Each row is shifted at random along 3 fixed directions that mean nothing.
Known rows, with every way that one mark hangs from another
Z_275(Z_714(Z_387(Z_515))): [ 113 -195   62   90  -55  -67  -12 -263 -372 -112   66  258  193   97
 -321  -80 -220  126  -59   32    9  142 -316   15 -120  -19   58   53
  355 -140  -11   66  171   62  419 -191 -330  -17  189   69 -245   74
   14  -10 -228 -179   32    2  399  174  -24  -56  -32  311 -160  235
  104  184  -43 -189  278 -256   64   75]
Z_410(Z_6 Z_580(Z_387(Z_515)) Z_682(Z_275 Z_666)): [ 192 -103  275  316  -69   13  268  -24  -27 -221 -130  154  236  237
  -57  215 -198   82 -309  -33 -187    5 -549  124 -157  241  200   95
  255  205 -252  141  296  110  167  213   70 -332   16  143  -19  -41
  200  221 -272 -157 -149  100  355  416  107  419 -160 -100   15  -46
  117  113  -45    8  311 -341  204   25]
Z_580(Z_387(Z_410(Z_6) Z_675(Z_714)) Z_682(Z_666)): [-116  244  -76  -14   40  173 -264  191  259   43  -19 -222   42  138
  242  153  161 -151  -39  -71   19  -35  128   95  278 -134   93  -42
 -339  169  -18   56   36 -199 -339  224   56 -130 -310  -83  158 -134
 -165  105  235   50  -71 -124   19 -195   68  193  126 -186  296 -221
 -172 -112  211  341 -223  156  164 -140]
Z_6(Z_410 Z_714(Z_580)): [ -78  162   37    7   55   57  -69    6  118   56    8  -61  -22  114
  236  -17   74  106   10 -120 -273  -81  -37   36   17  135 -100  -19
 -355  112 -104   71   60  -33 -176  145  132  -15 -139  -57 -119  -39
  -79   77  -49   99    6   48   35  -49   34  104    2 -151   70  -59
  -75  -74 -123  101 -334  -25   -8  -24]
Z_6(Z_410(Z_580(Z_387(Z_515(Z_275 Z_682))))): [  59   -4   47   77  147   12 -232   75   81  110   16 -139   34  213
  291  212  -84  -56  257 -135   71    9 -201  160   -7 -146  165 -153
 -159 -107   -6  114  106 -416   73  119    2  -72 -203  -11 -131   -2
  -18    1   49  107  183   63  241   -1   -9 -107  103  342   -1  147
 -231 -100  106   -3  -53 -210  213 -116]
Z_675(Z_714(Z_422 Z_580)): [ -48  350  -84  -83  -50  118  -43  110  107  -11  -48   32   39   91
   58  -58  182  507 -212 -211 -163 -136  147   28    4  174  -33   22
 -351  279 -255   52  120  136 -613  137  114 -210 -145  -41   12 -101
   -4  117  -88  107 -119  117  -46   14  -54  263   39 -476  233 -265
  -63  -21 -201  352 -342  121  135  -98]
Z_275(Z_675(Z_714(Z_387(Z_306)))): [ -56 -320   16 -167   20  -49  -15 -317 -336 -116  122  -13  -47 -231
 -390 -342  129 -113 -290  450   85  206  156 -314   95  -17  -68    9
  124 -218   61 -160 -137  377  399 -352  -70  395  514   88  -28   18
   12  -80   35 -127  128 -120  -44 -372  263 -316  -11    6  -54  -37
  200   66   99 -149   -2  279 -191  159]
Z_515(Z_682(Z_275 Z_666(Z_580) Z_675)): [  85 -349  105   89 -201  -25   72 -121 -332 -229   34  -60  -39  -25
 -124  -46  -25  -15 -224  250 -118  178 -109 -116   -1   94   67  -16
  120 -119   68  -31   43  205  326 -190   30  266  386  135 -228   98
  274  -56  -66 -124   13   10  295  -86  253 -137   77  105 -109   57
  100   64   16 -113  144   48 -141  137]
Z_422(Z_306(Z_387) Z_580 Z_682 Z_714): [-120   76  186  176 -183 -137  373  -72 -271 -167   26  438  362  266
 -308  114 -283  762 -201  -54  -17   47 -559   18 -452  251  -12  184
  298  209  -73  160  412  279 -185  -12  -66 -193  -18  158 -267   -9
  228   54 -465 -185 -246  235  424  557    6  216 -129   43  -46   31
   93  200  -89 -136  380 -404  120   79]
Z_6(Z_410(Z_580) Z_422): [  37   39  132  -91  -30   25   99 -102  210   25  -17 -160  -68  -84
   37 -178  194 -122 -188  180 -148  -30   44 -179  -35  236 -144   51
 -235   78 -155  -66  -78  265 -112  146  348  204  201   24  182 -140
  -17  138  -47   55   58   50 -260 -115  122  139 -119 -436  214 -261
   77  -77 -102   60 -317  154  -92   67]
Z_275(Z_675 Z_714(Z_387(Z_306(Z_410) Z_515) Z_580(Z_682))): [ -57 -299   75 -123 -152    9  268 -408 -374 -277   56  102   97 -157
 -599 -438  172  -24 -566  502 -214  206  -87 -347 -145  254 -151  181
  272    8  -91 -108   14  645  361 -214   56  282  681  160 -131  -67
  104   45 -298 -248   21  145  -71  -48  331  113 -256 -306  109 -161
  326  170   14 -144   75  170 -130  238]
Z_666(Z_6(Z_714) Z_580(Z_387(Z_410(Z_682) Z_675))): [  -5  309   27   47   86  102 -207   20   87   75  -19 -121   62  136
  205  113  -32 -121   65 -156   56  -39  -79  144  210  -85   31   21
 -269  267   63   89  147 -220 -199  230  -26 -156 -297 -171  136  -82
 -217  101   90  -33  -72  -48   93    6  -39  217   41   17  270 -158
  -83  -38   37   76 -197  -94   90 -116]
Z_410(Z_6(Z_422(Z_306 Z_714(Z_580)))): [ 248   14  -68  111  165  -52 -219  -37   74  100  -27   20   96  117
   98  150 -137  160  262 -154   56   79 -138  111  -74  -61  -59  -53
 -274   90  -56   -3  200 -182 -112  -85 -108   78 -189  -24  -85   -7
  -84  -15  136   92   97 -191  420  -50 -123 -163  279  343 -136   65
 -245   -1  -54  -43 -169 -116   13  -94]
Z_275(Z_714(Z_387(Z_515) Z_422(Z_306(Z_410)))): [  25 -116 -169 -173  158   34 -398   -8   14  134  116 -211  -31  -88
  -44 -130  147 -184  157   83  117  171  175 -119   92 -134  -16  -80
 -242 -249 -104 -134   36  -20  -64 -153  -58  454   57    4  -21  -69
  -99 -115  201  149  279 -144  213 -411  -23 -336  166  157  -51  -24
 -153  -90  164   17 -311  215   34  -52]
Z_714(Z_422(Z_306(Z_387(Z_515) Z_410) Z_682) Z_580): [  16  -40  -66  -60   89   25  -78   51   82   60   17  -92   92   48
  -58  -21   89  112   45   60  -10  106 -125  -80 -158  100  -47   50
 -111   50 -188  -65  193  122 -260   22  172  230  -23   66  -83 -140
   32   -1  -47  152  130  177  116    6  -27    9   49  -47   23  -91
 -124  -41   76  -18 -226   20   94  -25]
Z_515(Z_275(Z_675(Z_714(Z_387(Z_410) Z_422)))): [-145  321  -82    8   -3   86 -268  130    6   62    9  -42   38  265
  233  166   18  476  138 -385  194  -78  113  226  203 -229  141 -188
 -371   51  -24  171   69 -394 -342    2 -169 -330 -395  -62 -176   57
   75  -46   60   69   22   -9  206  -44 -150  -94  268  182   38   49
 -317  -97  -37  328  -94  -59  195 -225]
Z_275(Z_675 Z_714(Z_387(Z_306 Z_410) Z_580(Z_682))): [  39  129   21  120  -87    9  139 -252 -297 -141  -10  299  354  289
 -226  -31 -128  631 -103 -113 -112   47 -403  113 -202   26  -32  100
   90  316   -3  104  260   32  128  -56 -277 -375  112  -38 -409   -9
   28   98 -302 -182  -77  221  279  299   22  163   30   77   30   60
  -29  221 -258    9  138 -239   57    8]
Z_714(Z_387(Z_410(Z_580)) Z_422(Z_682)): [  84  125  -61   -2   41   81 -210  107  181  113  -42  -47  132  216
  105  100    5  207  189 -140    7   64 -190  103  -61  -50   49   -4
 -217  129 -127   23  205 -186 -176   79   87  -57 -235  -28 -129 -118
  -24   91  -44  177  149  178  183   53 -110  -13  192   77   42   -2
 -248  -50 -103   98 -261 -108  203 -124]
Z_275(Z_675 Z_714(Z_422(Z_306 Z_387) Z_580)): [  34  -61  -80 -107   14  -22 -126 -159 -313  -64  125  108  130   20
 -243 -198   48  360  -62   75  110  183   -7 -138  -72  -12  -28  -16
 -113  -68  -20 -121  116  193   11 -299 -178  289  255   23 -204   25
   56  -39  -20  -28  105  -47  317 -212   30 -292  158  106  -61   10
  -30   75  -23  -11  -86   97  -75   28]
Z_306(Z_387(Z_515) Z_410): [-330  369  -20  -59   89  139  -71  325  280  142   11 -222   51  122
  268   88  156 -189    5 -166  135 -171  110  100  179  -26  111    0
 -107   68  -99  109  -93 -120 -475  420  193 -210 -429  -63  275 -170
  -81   80   56  101  -83   55 -259   75  -74  333 -212 -380  271 -206
  -54 -179  177  318 -103   38  237 -128]
Z_580(Z_387(Z_515 Z_675) Z_682): [-262   90   46  -44 -143   86  -66   36  -22  -47   55  -45   56  120
 -111   32   58  -57 -201   79  140   26   46    1   96 -105  173   22
  105  -12   16   95   79  -32 -179  121  -20 -103  -69   62  130  -97
  -48   17  -61  -91  -66   73  -37   91   12  212 -168  -79  259  -80
  -38  -74  411  138  146  -15  184  -46]
Z_714(Z_387(Z_515 Z_675)): [-185  -73   70 -108  -96   26  -61  -60 -165  -88   83   -3    4   15
 -250 -138   27  -76 -216  212  230   89    3  -93  111 -104  134    7
  201 -186   69   27  -46   70  144 -104  -76   97   83   63  -18  -28
  -43   -8 -110 -113   34   75  -22    8   55   13 -174   30   54   34
   67  -47  218  -19  115   19   66   35]
Z_714(Z_387(Z_410 Z_515) Z_422 Z_580(Z_682(Z_275))): [ -18 -132 -102 -154   -4  177 -231   31  185   13  -34 -211  -72  -22
 -103 -138  277 -123 -161  214 -222  173  102 -145    4   29   45   23
 -252    4 -191  -96  122   93 -171  -11  301  281  111   48 -132 -158
   17   52  -40  157  242  284   63 -229   35   20   42 -120  103 -149
 -156 -106  203   86 -435  202  145  -29]
Z_275(Z_675 Z_714(Z_387(Z_410(Z_6)))): [ -54  380  -84   43    5   99 -157   53  -79   19   -3   98  226  312
  156  122  -70  376  129 -401  135  -66  -90  271  127 -163   52  -61
 -236  189   46  150   93 -305 -140   50 -264 -409 -368 -127 -154   13
  -68   81   -6  -25  -83  -61  230   95 -121   51  147   83   74   43
 -171   12 -190  277  -22 -147  134 -170]
Z_275(Z_675 Z_714(Z_387(Z_515) Z_422 Z_580(Z_682))): [ -87  183  -49  -67 -221  109  -15 -100 -264 -138   39  184  213  209
 -226 -128   76  557 -284 -141 -113   56  -57   18  -90   96   26   59
  -75  162 -160   57  217  173 -214  -61 -110 -136   60   53 -202  -50
   89   89 -282  -61  -56  175  185  145  -42  164  -16 -213  150  -60
   -7   66  -71  229  -35  -46  131  -38]
Z_6(Z_410(Z_682) Z_714(Z_387)): [-249  336  183   22 -183  142  197  -18  120  -16   -9  -29  126  229
  136  -25   61  270 -231 -164 -331 -158 -156   80   62  282  -91   78
 -237  218 -231  191   81  130 -253  353  193 -300 -170   32   49 -139
   10  187 -306   -8 -156  121 -173  233  104  429 -248 -496  199 -209
   56  -73 -212  295 -139 -138   64  -19]
Z_714(Z_387(Z_306(Z_410) Z_515 Z_675)): [ -58  -54  194   93 -114  -83  257 -247 -249 -139   21  223  251  178
 -398  -71 -222  236 -144  155  213   38 -440   26 -111  -58   60  132
  541   68   91  136  102   58  347  -26 -246 -277  132   58 -196  -56
  -41   43 -332 -290  -75  240   71  464  -14  250 -237  136   -3  104
   76  157   -2 -186  405 -298   27   79]
Z_6(Z_410 Z_422(Z_387(Z_515) Z_682(Z_275 Z_675)) Z_714): [-278  100  225   24 -322   37   55 -109  -45  -44   91  -24   18  185
  -42  -56   -1  178 -261    8  -61   14  -24  -38  139  150  -28   26
 -137  -92 -104  184  102  184 -237   84   97   52  -66  121  -16  -59
  110   29 -236  -65 -119   21  170  105    5  156 -137 -173  101  -76
  -28 -112  108  182  -41  -96  -18   32]
Z_666(Z_6 Z_387(Z_306)): [ 150  175   45   -4   22   26   54  -74  -37   95   -4    4  173   36
  -45   41 -117    1   82  -62   69  -10 -116  100  128  -88  -82  119
   30  270  144  -43   31  -75   45  117 -114 -134  -42 -166   95 -106
 -198   71   36  -82  -87   75  -85  129  -97  134  -30   40   56 -117
    2   96  -77  -28   29  -75  -55  -22]
Z_422(Z_306(Z_410(Z_682)) Z_387(Z_515 Z_675) Z_580 Z_714): [-162 -283  113   28   57 -151   28 -157 -244 -121  125   88  141   35
 -354  -60 -144   10 -116  320  295  234 -354 -188 -262   18   78   24
  299 -255   45   59  241  179  125 -206  -51  339  139  208 -162   -2
  105  -88 -166 -172   75  -12  474   64  124 -116 -119  354  -64   90
   49   50  379 -327  226 -185   83   98]
Z_675(Z_714(Z_422(Z_387 Z_682(Z_666)))): [ 107  -20   45   85 -133  -34   19 -130 -214  -82   37  236  219  159
 -187   23 -165  450  -90 -104  -50   70 -250   37  -93   85    7   60
  146   18 -130   84  250  135   -6 -104 -183  -76    3   88 -160    5
   83   45 -193  -66  -95   20  370  186  -65   34  129   52  -79   74
   31  155 -125   27  116 -199   80   13]
Z_714(Z_422(Z_306 Z_387(Z_515(Z_682) Z_675) Z_580)): [ -56  151  -66  -80  -60    3 -176  107  -23   38   76  -12  136  194
  -54   75  -27  438   67  -81  354   62 -105   39  -80 -117  136  -75
 -124  -70  -32   47  194 -126 -385  -28  -74   57 -169   37 -112  -83
    8  -40  -59   60   47  167  257   90 -118  -36   63  141   59  -14
 -241  -82  181  110  -53  -76  202 -121]
Z_714(Z_387(Z_515) Z_422): [ -24   37 -105 -145   -1   91 -320  101   75  129   59 -113    8   66
   -7  -35   86   22   87  -41  114   90  106    7  104 -154  112  -56
 -150 -137  -95  -50   49 -128 -148  -28   -9  161 -122   -3   -3 -102
  -90   -7   48  157  189   72   99 -132 -149 -130   78   63    2   12
 -188 -121  163  133 -214   68  151 -100]
Z_387(Z_306(Z_410(Z_6)) Z_515 Z_675(Z_714(Z_580(Z_682)))): [ -25   29  -26   30   63   -8   -2 -149   20 -107  -69  -58   36   19
 -166  -34   47   -7 -210  127  112  -31  -55   -5   14  -10  -33   31
   56  153  -88  124   97   56 -160   44  -57 -181  -31   20  -13 -112
 -126  -26  -26 -120  -67   57  -12  107   94  321  -90  -67  207 -156
  -26   14  124   -4  -61   31  116  -31]
Z_306(Z_387(Z_515 Z_675) Z_410(Z_6 Z_580(Z_682(Z_275)))): [ -73 -225  -94   35  451    9 -565  164  141  126   50 -425 -111  -18
  276  170   88 -786  236  148  366  167  121  -15  219 -293  269 -190
  -89 -297    6  -31   -6 -320   37   23   61  350 -268   14  155  -36
  -69 -144  436  149  313 -278  253 -428   79 -295  175  448    0   76
 -191 -234  558 -116 -191   96  216 -136]
Z_580(Z_387(Z_515) Z_682): [-213  176  153    0 -296  124  297    2   18 -118  -19  118  178  148
 -227   -7   32  143 -389   29 -160  -63 -132   13  -67  164   60  188
  224  222 -121  131  124  205 -208  291  133 -320   30   98  151 -158
   33  174 -334 -164 -230  259 -181  397    7  552 -370 -456  318 -213
  119   47  156  204  250 -125  163   27]
Z_275(Z_675 Z_714(Z_387(Z_306(Z_410) Z_515) Z_422 Z_580)): [   2   92 -128  -85   37   36 -201  -81 -169   15   61   35  147  132
 -104 -127   82  344   -7  -69   69   88  -16   -1  -14  -82   12  -34
 -161   45  -85  -37  129    4  -98 -122 -181   33   45  -38 -222  -60
  -39   -6  -27   38  120   79  236  -90  -51 -102  122   39   37   -7
 -143   20  -26  107 -180   60   80  -61]
Z_682(Z_275 Z_580 Z_666 Z_675(Z_714(Z_387(Z_515) Z_422))): [-117 -119  183   26 -286   45  109    9 -324 -290   66  115   53   90
 -230 -133   67  400 -542  137 -109   99  -35 -124   79  163  209   65
   78   23  -83    2  106  355  -15 -129   38   61  307   96 -279   34
  268   90 -180 -152 -142   51  416  -36  110   75  -20 -281   20 -101
   84   76   19  145   40  138 -117  118]
Z_515(Z_275(Z_675 Z_714(Z_422)) Z_682): [  22   11 -136  -16 -156   46 -205  -62 -222  -70   17 -116  -61   79
   44    7   79  261  -17 -117   51   67  186   45  124  -52   29 -208
 -305 -155  -97   82   25  -88 -136 -169 -117   12   32  108 -131  107
  244 -168   24   24   89 -123  217 -149  100 -215  272  181  -18   39
 -158  -64  -28  204  -38   54  109 -102]
Z_410(Z_6 Z_682(Z_714(Z_580(Z_387)))): [ 319 -339   79  256   76  -43   -6 -232 -169 -146  -68  123  181   99
 -146   41 -221 -117  -45  103 -206  198 -452   31 -136  160   39   52
  166   45 -164   36  298  106  431  -67 -119   -5  163  113 -115   38
   55   64 -115  -93   64 -197  521  118  151   15  100  307 -162  122
   55  156  -68 -249  108 -265   12   70]
Z_422(Z_306 Z_580(Z_387(Z_410)) Z_682(Z_666 Z_675) Z_714): [-208  361   51  153 -156   -7   44  306   26  -17   34  200  301  450
  165  343 -165  782   70 -343   69  -34 -377  218 -202   -5  103   33
 -224  306   57  183  399 -204 -548  129  -61 -285 -440  -19 -333  -41
  101   91 -136    3 -232  139  578  309 -105  144  133   57   89  -24
 -292   17   -1  219   88 -239  160 -102]
Z_410(Z_6(Z_714(Z_422)) Z_580(Z_682)): [ 420 -442   56  222  142 -117  -96 -342 -154 -112  -48  107   78  -19
 -206   -9 -188 -200   28  193 -197  252 -352  -76 -237  143  -56   59
  166   17 -176  -49  260  138  475 -193  -30  250  269  146  -98   42
   46    3  -42  -69  189 -201  473  -10   87 -137  209  382 -193  147
   46  159  -53 -384   -5 -210  -49   86]
Z_675(Z_714(Z_387 Z_422 Z_580)): [ 200 -174   17   35   49  -39  -79 -239 -297  -75   42  241  188   98
 -281 -131 -121  406  -67   46 -104  161 -272  -48 -166   68   24   55
  148   22 -111  -21  245  148  242 -224 -182   52  212   58 -300   18
   22   57 -197  -40  109   79  394   47  -29 -123  151  184 -147  139
   15  187 -172 -142  -24 -158   28   49]

Rows
[ 274 -244  179   58    2  -65   57 -456 -388 -136   -4  121  148  -69
 -440 -146 -284 -427  -74  281  189  204 -441  -48  -14  -95  -40  202
  536   94  294   12  112   59  691 -137 -174   84  285  -52  -62   17
 -185   72 -149 -354   -1  121  157  244  -49  146 -142  385   56  112
  257  267   88 -509  267 -289  -80  146]
Z_666(Z_6 Z_387(Z_410 Z_515 Z_675) Z_580)
[-312  318   66   81 -167  -17   46  201  -61  -39   80  115  208  279
   45  212  -92  581  -76 -203  146  -54 -146  105  -26   -1   59   32
  -96  124  -22  155  208    3 -528   74 -114 -164 -345   33  -88  -42
   81  -18  -99  -35 -249    4  264  213  -10  124   21  -60   41  -62
  -81  -34   51  223  143 -111  134  -65]
Z_422(Z_306(Z_387(Z_675)) Z_682(Z_666) Z_714)
[   6   77  160  198 -250   -7  260   -8 -187 -210  -27  250  146  182
  -49   94 -121  473 -267 -194 -225  -79 -200  102  -48  159   60   65
  115  156  -83  124  166  140  -52   26 -154 -291   42   32 -247   82
  231   81 -235 -181 -278   94  332  276  -13  244  -11 -158  -63   -2
  103  155 -210  145  251 -148   -3   40]
Z_682(Z_275(Z_714) Z_666)
[ 164 -596   25  163  133 -157 -348 -260 -353  -70  112  -10   37   41
 -183   22 -201    0  149  227  128  395 -256 -107  -89 -134  195 -135
  111 -387  -37  -58  348  -33  456 -430 -307  451  284  165 -385  142
  184 -232   57   -5  349 -214  857 -259   95 -616  364  851 -415  343
 -149   48  265 -416   42 -132  -29   39]
Z_410(Z_682(Z_275 Z_714(Z_387(Z_675) Z_422(Z_306 Z_580))))
[  -6 -300  157   71   13 -106   83 -356 -310 -151   69  151   90   14
 -417 -243 -100   13 -225  374  -37  169 -331 -177 -113   86  -27  102
  354  -74  -16   17  102  276  457 -179 -128  159  370  100 -255   -2
  -37   -6 -252 -209   77   91  213  108  147   32 -151  163  -99  109
  136  139   36 -318  121 -130  -65  177]
Z_6(Z_714(Z_387(Z_306(Z_410) Z_515 Z_675) Z_580))
[ 101   95 -112    9  173    8 -413   59  258  267   32 -232    8  165
  449  216   29   35  403 -248  -13   39    1  119  -37 -124   -1 -172
 -513  -38  -51   -5  180 -384 -268   88   49  192 -299  -71 -101  -67
  -93  -31  224  291  238  -16  261 -221 -135 -231  316  287   13   75
 -378 -167  153   56 -428  -41  118 -170]
Z_6(Z_410 Z_422(Z_580(Z_682)))
[ -64 -209  200   27 -346   25  344 -218 -230 -332   -6   58   27  -91
 -392 -249  109   75 -663  348 -237   98  -61 -265   -2  362   -9  125
  204  -35 -229  -17   61  660   71  -70  119  144  492  227   52  -26
  314   67 -295 -232 -164   25   45   41  315  241 -201 -449   63 -231
  340   97  -14   55  164  120  -78  192]
Z_410(Z_682(Z_275(Z_714(Z_422(Z_387(Z_675)))) Z_666))
[ -11   50  111  -14  -42   24  257 -103  120  -14  -49   37  114   -8
 -223 -137   39  -35 -168  275  -33  -16 -161  -90  -12   40  -59  161
  148  224   18  -33  -45  174   93  170   92 -174  234  -50   98 -164
 -119  142 -105 -141  -70  185 -220  126  101  276 -207 -268  187 -227
   58  101  -33   -6   69   48  -37   95]
Z_580(Z_387(Z_306 Z_410))
[  52  -59   59   73  180   54  -20   -2  170   -4  -47 -144   49   26
   99   20   67 -329  -14   68 -195   44 -144  -31  -35  180  -70   58
  -98  149 -167    5   70   80   57  174  263  104  -52   57  100  -97
   -3  116   14   31   74 -103   24  -47  133  149  -10 -146   96 -137
   19  -26  -46  -26 -187  -38   20   -3]
Z_306(Z_410(Z_6(Z_714(Z_387)) Z_580(Z_682)))
[ -67 -191  174   71 -171    1  105 -122 -308 -254   56  142  119   82
 -304 -228  -40   92 -314  285  -61  184 -250 -131   -6  130  112  135
  185   67   63   14   76  277  333 -110  -17   41  375   23 -277   48
   92  102 -203 -218  -43  -94  393   18  183   31  -48  -40   29   -9
   98  142  -93 -128   51    6 -230  185]
Z_682(Z_580 Z_675 Z_714(Z_387(Z_410)))
[-219   -8  -13 -150  179   55 -196   95  146   16   38 -303 -153 -172
   11 -190  287 -519 -182  400  248   53  245 -240  222  -65  105  -28
  -99 -119   18 -110 -242  144  -86   71  239  272   90  -44  285 -104
  -92    7  213   31  116  -90 -280 -397  247  -41  -99 -225  228 -229
   80 -159  244   29 -248  355   52   32]
Z_306(Z_387(Z_410(Z_580) Z_675))
[   5 -142  105  -64  -19  -37  -40 -245   61   63   83 -191  -77  -91
  -11 -162  127  -84  -68  230 -190  121    2 -228  -16  231 -260   16
 -366  -97 -175  -67   58  297  -65  -39  255  508  246   91  -15  -84
  -16  -35   14   95  130 -111   71 -264  161 -123   26 -115   19 -147
  -27  -82   35  -79 -396  144 -197  104]
Z_6(Z_410 Z_422(Z_306 Z_682(Z_580)) Z_714)
[  63   34   12  -48  127  -19 -259    8  140  204   88 -120   69  125
  227   54   -9   28  242  -53  101   81  -99   -1  -21  -73   25 -103
 -289 -140    8  -46   87 -169  -66   31   50  288 -120  -47  -57  -72
  -81   43   97  170  190   25  227 -180  -80 -225  148  193  -15   54
 -216 -106  119   -5 -272  -54   54  -62]
Z_6(Z_410 Z_422(Z_387 Z_580))
[   7   81   99   87   72  -32  133  -22   38   74    7   76  217  158
  -37   61 -117  118  109   14   70  -23 -273   72  -49  -67   34   79
  181  180   48   20   82  -77   94  172  -93 -234    1  -54   -1 -108
  -94   84  -44  -78  -30  109   33  209  -45  131  -66   32   54  -33
  -81   93    5  -32  178 -154   20    1]
Z_580(Z_387(Z_306(Z_410)))
[-326  581   64  188  -34  105 -292  476   61   50   29   61  168  558
  495  416  -85  722  103 -614  207 -184  -23  406  230 -220  458 -158
 -418  246   -7  279  306 -531 -747  315 -226 -631 -651 -192 -229   44
   46   55   63   80 -220  -18  605  156 -246  140  184   94  165   -7
 -445 -134  122  464  -68 -178  270 -285]
Z_682(Z_275 Z_580(Z_387(Z_675)) Z_714)
[ -36 -103   -1  -73 -198   91   -7    3  -48 -142  -11 -179 -137 -118
  -73  -96  196 -180 -376  161 -180   29  149 -127   78  151   17  -20
 -104 -137 -162   14  -21  251 -137   23  188  208  205  104   23  -28
  132  -24  -58  -17  -41   97   -7 -121  199  159 -141 -303  130 -181
  136  -62  132  145  -97  210  109   54]
Z_387(Z_515(Z_682(Z_275(Z_714) Z_666(Z_580))))
[-286   79  -90 -145 -113  124 -251  293  106  -36   53 -297 -193  -48
  188  -51  336 -107 -229   80  -39   56  403 -130  242   89   70  -73
 -517  -53 -104  -44  -16  156 -528   37  277  307  -59   -1   68  -36
   87  -58  192  181  -16 -195   79 -427  211  -83   84 -319  225 -269
 -114 -235  193  281 -438  435  -33  -26]
Z_422(Z_682(Z_580 Z_675 Z_714))
[  47   14 -100 -176   -7   97 -166   -7  128   55   13 -233 -212 -243
    5 -173  227 -387 -115  138 -126   52  400 -161  260   81 -176   26
 -351    1  -61 -141 -116  181 -192  -25  182  361   49  -36  273  -85
 -123  -17  188   68   36 -215 -157 -356   62  -24   78 -246  118 -275
   50 -106   31   85 -423  323 -163    3]
Z_666(Z_6(Z_714(Z_422)))
[-108  198  -24  108  265  -17 -327   90   -6   77   34  -38  113  207
  190  144  -83   54  171 -120  375  -31 -114  143  117 -251  239 -102
  -25    7   56  132   59 -329 -121   94 -200 -257 -333 -123  -21    1
 -126   -8  144   11   39 -100  222  -37  -40  -47  134  266   73   90
 -143  -40   87   37  -35 -119  245 -133]
Z_306(Z_387(Z_410(Z_580) Z_675(Z_714)))
[  38 -208   66  -36   10   20    4 -102 -172  -85   38  111  100   44
 -267 -137  -22   40 -175  197  -85  148 -253  -93 -138   60   82   72
  209  -74  -41  -36  107  141  292 -107   11  150  210   63 -234  -29
   -4   83 -232  -43  115  247  150   78   52   20 -143   65  -67   96
   71   65   45 -145   34  -96   84   87]
Z_714(Z_387(Z_515) Z_580)
[-145   -5  172  149 -213 -104  287 -139 -293 -192   36  395  300  244
 -342   52 -206  708 -292   57  -47  106 -382  -25 -327  101   91  118
  267  158   15  111  356  224  -70  -97 -128 -160  143  121 -317    5
  244   36 -381 -242 -178  259  477  348   39  100  -69  133  -38   25
   22  188   83  -94  354 -279   87   74]
Z_422(Z_387(Z_306) Z_580(Z_682(Z_275(Z_675))) Z_714)
[-240   27    3   18  -85  -46 -212   57 -180  -19  111   92   78  183
  -61  106 -128  195   18  -16  267  132  -48   21   41 -156  133  -69
   10 -201  101  125  183  -85 -166 -175 -180  104 -247   85  -95   48
   61 -109  -26  -28  -31 -107  422   -6    2 -211  125  372  -49  152
 -110  -61  269   -1  126 -141  167  -52]
Z_422(Z_387(Z_675) Z_682 Z_714)
